Below are the code and all the weights of a small trained network. Each question names an input and a class and asks about switching units off, where a switched-off unit gives its printed mean instead of its output.

import numpy as np


def w(rows, s, z=0):
    codes = np.array(rows[::2]) - 128.0
    scale = np.full(codes.shape[1], s)
    scale[-1] = z or s
    return codes * scale


def norm(h):
    return h / np.sqrt((h * h).mean(-1, keepdims=True) + 1e-5)


def f(y):
    return y / 2 * (1 + np.tanh(0.7978845608 * (y + 0.044715 * y**3)))


def log_softmax(a):
    a = a - a.max(-1, keepdims=True)
    return a - np.log(np.exp(a).sum(-1, keepdims=True))


def net(x, mask):
    res = np.array(x, float).reshape(1, 8) / 4 @ E
    u = 0
    for l in range(3):
        y = f(norm(res) @ A[l][:, :-1].T + A[l][:, -1])
        res = res + np.where(mask[u : u + 4], y, B[l][:, -1]) @ B[l][:, :-1]
        u += 4
    return log_softmax(norm(res)[-1] @ U[:, :-1].T + U[:, -1])


A, B = {}, {}
E = w([
[97,170,142,124,106,98,88,68,98,188,79],'x0',
[105,224,135,170,99,158,103,99,120,239,111],'x1',
[152,151,127,91,128,127,119,124,103,116,108],'x2',
[169,143,80,149,171,198,253,210,130,164,154],'x3',
[108,110,57,161,156,117,153,205,122,163,50],'x4',
[82,160,173,56,124,156,158,151,131,184,114],'x5',
[198,49,112,146,208,199,159,125,110,155,175],'x6',
[185,63,132,144,162,161,38,86,184,223,86],'x7',
],0.0064)
A[0] = w([
[50,95,208,72,118,151,189,123,164,199,104,255],'L0N1',
[148,114,170,204,151,184,221,85,22,75,164,157],'L0N2',
[131,118,73,173,70,3,200,159,97,150,97,135],'L0N3',
[180,128,146,97,159,181,99,123,158,100,119,214],'L0N4',
],0.0056,0.0017)
B[0] = w([
[64,76,193,249,88,170,134,195,148,201,122,233],'L0N1',
[91,114,214,113,126,132,57,81,26,185,160,252],'L0N2',
[127,120,117,189,137,238,134,92,50,116,114,226],'L0N3',
[149,130,163,180,81,140,24,135,112,114,104,171],'L0N4',
],0.012,0.0036)
A[1] = w([
[167,158,123,96,142,76,161,116,160,111,46,57],'L1N1',
[187,103,154,65,167,238,166,59,128,135,254,108],'L1N2',
[85,175,146,148,140,149,130,184,52,119,18,238],'L1N3',
[140,242,94,182,71,71,184,164,202,166,145,253],'L1N4',
],0.0048,0.0017)
B[1] = w([
[190,110,102,52,123,122,93,1,136,100,172,101],'L1N1',
[79,110,103,63,192,58,229,167,31,123,93,195],'L1N2',
[86,48,200,146,142,134,98,149,138,145,132,255],'L1N3',
[164,195,214,112,122,183,129,151,155,109,184,163],'L1N4',
],0.0097,0.0045)
A[2] = w([
[174,120,114,117,168,121,207,240,86,166,202,12],'L2N1',
[143,186,244,126,27,167,148,87,141,70,237,218],'L2N2',
[215,150,155,103,168,22,156,136,14,234,176,13],'L2N3',
[254,55,60,147,254,120,91,96,232,170,73,252],'L2N4',
],0.0047,0.0011)
B[2] = w([
[111,204,68,77,209,97,49,116,136,132,185,214],'L2N1',
[133,231,215,190,135,153,132,146,230,75,86,254],'L2N2',
[157,66,116,119,78,235,128,141,49,58,158,221],'L2N3',
[60,254,144,106,150,97,215,238,196,245,76,203],'L2N4',
],0.0082,0.0032)
U = w([
[77,77,191,221,156,198,153,137,80,151,156,178],'0',
[155,149,109,9,206,110,218,145,98,151,214,2],'1',
[102,239,188,162,136,133,141,145,254,216,103,229],'2',
[138,80,161,63,60,81,140,3,212,38,79,48],'3',
],0.0075,0.0029)

Each question gives the input, the list of numbers given to net, and the class t.
The units are the neurons (one row each of A and B). Each row of codes is followed by its name. A weight is (code - 128) times the scale printed after its matrix; where a second scale follows, it is the last column's (A, B and U).
mask holds one flag per neuron, layer by layer. A switched-off neuron (its flag False) gives its mean, the last column of its row in B, instead of its output. The means were averaged over made-up inputs and are rounded, as every weight is.
A unit's drop is (log p(t) with every unit on - log p(t) with that unit switched off) / (log p(t) with every unit on - log p(t) with every unit switched off).
The circuit of an input: a set's keep is (log p(t) with only the set's units on - log p(t) with every unit switched off) / (log p(t) with every unit on - log p(t) with every unit switched off). Starting from all 12 units, units are removed one at a time, each time the one whose removal leaves the highest keep (on an exact tie, the one counted first), for as long as the keep stays at least 0.8.
units of the circuit, in order: the units of the circuit, biggest drop first
unit that matters most: the unit with the biggest drop
k most important neurons: the k neurons with the biggest drops, biggest first
k most important neurons of layer l: the k neurons of layer l with the biggest drops, biggest first
drop when u is switched off: that unit's drop, to one decimal
input [7,-8,-7,4,-8,-1,6,-1], class 1: 2 most important neurons of layer 1	[L1N2, L1N3]
input [-3,-6,7,7,6,2,0,6], class 2: units of the circuit, in order	[L2N4, L0N2]
input [-2,-7,7,-1,-7,3,-8,-6], class 2: 3 most important neurons	[L2N2, L1N2, L2N3]
input [-8,-5,-7,-2,-7,1,0,-7], class 1: units of the circuit, in order	[L1N2, L0N1]
input [-4,-4,-6,6,7,7,2,8], class 2: units of the circuit, in order	[L2N4, L0N2]
input [0,-3,4,6,0,-5,5,8], class 1: units of the circuit, in order	[L0N1, L1N2]
input [-6,-8,8,3,-1,1,-2,8], class 2: 2 most important neurons	[L2N4, L0N4]
input [-3,3,-6,6,-4,-3,-4,-7], class 1: 2 most important neurons	[L0N1, L1N2]
input [-1,5,-2,7,-2,-2,2,-6], class 1: units of the circuit, in order	[L0N1, L2N1]
input [-2,-8,4,6,3,-4,2,-3], class 1: 2 most important neurons	[L0N1, L2N1]
input [-8,-3,7,-2,-3,-7,-3,6], class 2: 2 most important neurons	[L2N4, L0N2]
input [-7,-3,-8,0,-1,-2,5,4], class 1: 2 most important neurons of layer 0	[L0N1, L0N3]
input [1,-8,-2,-8,2,-8,2,3], class 2: 4 most important neurons	[L2N4, L0N2, L2N3, L1N2]
input [-7,1,-6,8,-2,-3,7,8], class 1: units of the circuit, in order	[L1N2, L0N1, L2N1]
input [-3,3,-6,-6,-8,-1,0,-8], class 2: unit that matters most	L2N2
input [-3,2,4,-8,5,-3,-7,3], class 3: most important neuron of layer 1	[L1N1]
input [-6,-5,-8,-1,-3,0,4,3], class 1: 4 most important neurons	[L1N2, L0N1, L1N3, L0N3]
input [-7,-6,-5,3,1,-7,2,-3], class 1: units of the circuit, in order	[L0N1, L2N1]
input [2,-4,-5,-7,2,5,8,3], class 2: 2 most important neurons of layer 0	[L0N2, L0N3]
input [1,-4,-1,-7,7,-7,6,5], class 2: drop when L2N4 is switched off	0.7
